Below is a small trained network, with its code and all its weights. Each question gives an input and a target symbol and asks what happens when units are switched off, that is, made to give their printed mean instead of their output.

import numpy as np


def w(rows, s, z=0):
    codes = np.array(rows[::2]) - 128.0
    scale = np.full(codes.shape[1], s)
    scale[-1] = z or s
    return codes * scale


def f(y):
    return y / 2 * (1 + np.tanh(0.7978845608 * (y + 0.044715 * y**3)))


def softmax(a):
    e = np.exp(a - a.max(-1, keepdims=True))
    return e / e.sum(-1, keepdims=True)


def log_softmax(a):
    a = a - a.max(-1, keepdims=True)
    return a - np.log(np.exp(a).sum(-1, keepdims=True))


def net(x, mask):
    ids = ['αβγεζθμξπστω'.index(c) for c in x.split()]
    T = len(ids)
    res = E[ids] + P[:T]
    q, k, v = (res @ M[0].T for M in (Q, K, V))
    z = softmax(np.where(np.tri(T) > 0, q @ k.T / 4**0.5, -1e9)) @ v
    res = res + np.where(mask[0], z, O[0][:, -1]) @ O[0][:, :-1]
    y = f(res @ A[0][:, :-1].T + A[0][:, -1])
    res = res + np.where(mask[1:9], y, B[0][:, -1]) @ B[0][:, :-1]
    return log_softmax(res[-1] @ U[:, :-1].T + U[:, -1])


Q, K, V, O, A, B = {}, {}, {}, {}, {}, {}
E = w([
[122,66,59,155],'α',
[99,49,50,66],'β',
[120,5,173,211],'γ',
[88,66,135,18],'ε',
[80,138,129,102],'ζ',
[166,159,35,73],'θ',
[113,188,147,94],'μ',
[36,106,76,102],'ξ',
[73,128,161,217],'π',
[203,122,209,129],'σ',
[192,50,132,65],'τ',
[210,88,98,191],'ω',
],0.017)
P = w([
[34,52,119,241],'0',
[48,102,123,197],'1',
[43,116,87,160],'2',
[52,117,74,123],'3',
[70,122,72,93],'4',
[84,126,69,72],'5',
[106,135,59,61],'6',
[114,122,64,42],'7',
[125,131,54,32],'8',
[135,125,55,16],'9',
[138,120,57,8],'10',
[145,129,50,3],'11',
],0.0045)
Q[0] = w([
[99,36,27,86],'H1',
[210,180,248,175],'H1',
[157,122,47,154],'H1',
[46,142,26,124],'H1',
],0.014)
K[0] = w([
[148,64,95,67],'H1',
[97,162,161,248],'H1',
[164,110,69,148],'H1',
[191,166,67,5],'H1',
],0.015)
V[0] = w([
[148,150,9,160],'H1',
[220,102,136,144],'H1',
[136,204,130,104],'H1',
[143,185,97,192],'H1',
],0.013)
O[0] = w([
[144,159,59,183,200],'H1',
[248,131,141,131,3],'H1',
[106,196,123,106,67],'H1',
[136,189,130,189,77],'H1',
],0.014,0.0048)
A[0] = w([
[214,101,114,54,115],'N1',
[33,80,108,145,47],'N2',
[63,24,147,90,120],'N3',
[66,177,230,191,126],'N4',
[95,85,21,61,233],'N5',
[114,24,126,181,156],'N6',
[192,166,83,162,227],'N7',
[120,188,69,2,1],'N8',
],0.0087,0.0068)
B[0] = w([
[45,172,141,185,154],'N1',
[82,149,52,100,213],'N2',
[123,171,143,56,223],'N3',
[182,136,210,111,205],'N4',
[247,182,162,180,250],'N5',
[102,42,106,119,217],'N6',
[86,123,192,161,157],'N7',
[1,37,106,177,153],'N8',
],0.0091,0.014)
U = w([
[74,151,38,124,2],'α',
[109,124,103,130,118],'β',
[119,66,108,108,29],'γ',
[129,128,119,48,5],'ε',
[193,142,54,92,186],'ζ',
[160,202,95,185,67],'θ',
[148,250,171,88,201],'μ',
[90,134,102,126,106],'ξ',
[49,111,166,153,195],'π',
[243,129,221,89,223],'σ',
[138,119,130,117,129],'τ',
[164,88,121,186,111],'ω',
],0.011,0.0068)

Each question gives the input, a string of symbols that net reads in full, and the target symbol t.
The units are the heads (4 rows each of Q, K, V and O) and the neurons (one row each of A and B). Each row of codes is followed by its name. A weight is (code - 128) times the scale printed after its matrix; where a second scale follows, it is the last column's (O, A, B and U).
mask holds one flag per unit, heads first, then neurons. A switched-off unit (its flag False) gives its mean, the last column of its rows in O or B, instead of its output. The means were averaged over made-up inputs and are rounded, as every weight is.
A unit's drop is (log p(t) with every unit on - log p(t) with that unit switched off) / (log p(t) with every unit on - log p(t) with every unit switched off).
The circuit of an input: a set's keep is (log p(t) with only the set's units on - log p(t) with every unit switched off) / (log p(t) with every unit on - log p(t) with every unit switched off). Starting from all 9 units, units are removed one at a time, each time the one whose removal leaves the highest keep (on an exact tie, the one counted first), for as long as the keep stays at least 0.8.
units of the circuit, in order: the units of the circuit, biggest drop first
top k neurons: the k neurons with the biggest drops, biggest first
drop when u is switched off: that unit's drop, to one decimal
input ζ μ π μ π ξ, target α: units of the circuit, in order	[H1, N2]
input π μ π π π μ π, target μ: top 2 neurons	[N4, N6]
input π ζ α ζ, target μ: units of the circuit, in order	[N5, N6]
input σ ξ π π π ξ ξ ε, target ε: top 4 neurons	[N3, N8, N5, N2]
input μ μ π μ π ω, target ω: top neuron	[N3]
input π π ζ, target μ: units of the circuit, in order	[H1, N5, N6, N3]
input θ μ β ξ ζ μ μ γ, target γ: units of the circuit, in order	[N6, H1]
input μ ξ π π π σ θ π ξ, target θ: units of the circuit, in order	[H1, N5]
input μ β π ε π π μ π α, target ε: units of the circuit, in order	[H1, N3]
input α ξ σ μ μ π μ, target π: top 4 neurons	[N8, N3, N5, N2]
input π μ ε, target ε: top 2 neurons	[N3, N2]
input π σ ζ σ μ θ ω, target ω: top 4 neurons	[N3, N7, N5, N2]
input π β σ π μ β ξ τ π μ α α, target σ: top 2 neurons	[N5, N2]
input α π θ μ π ξ ω ζ, target θ: top neuron	[N3]
input ξ π β ξ, target ζ: drop when N8 is switched off	0.1
input ω π ω π, target ω: drop when N2 is switched off	0.2
input π ω μ π ε π ξ π ξ π ξ, target ε: drop when N3 is switched off	0.8
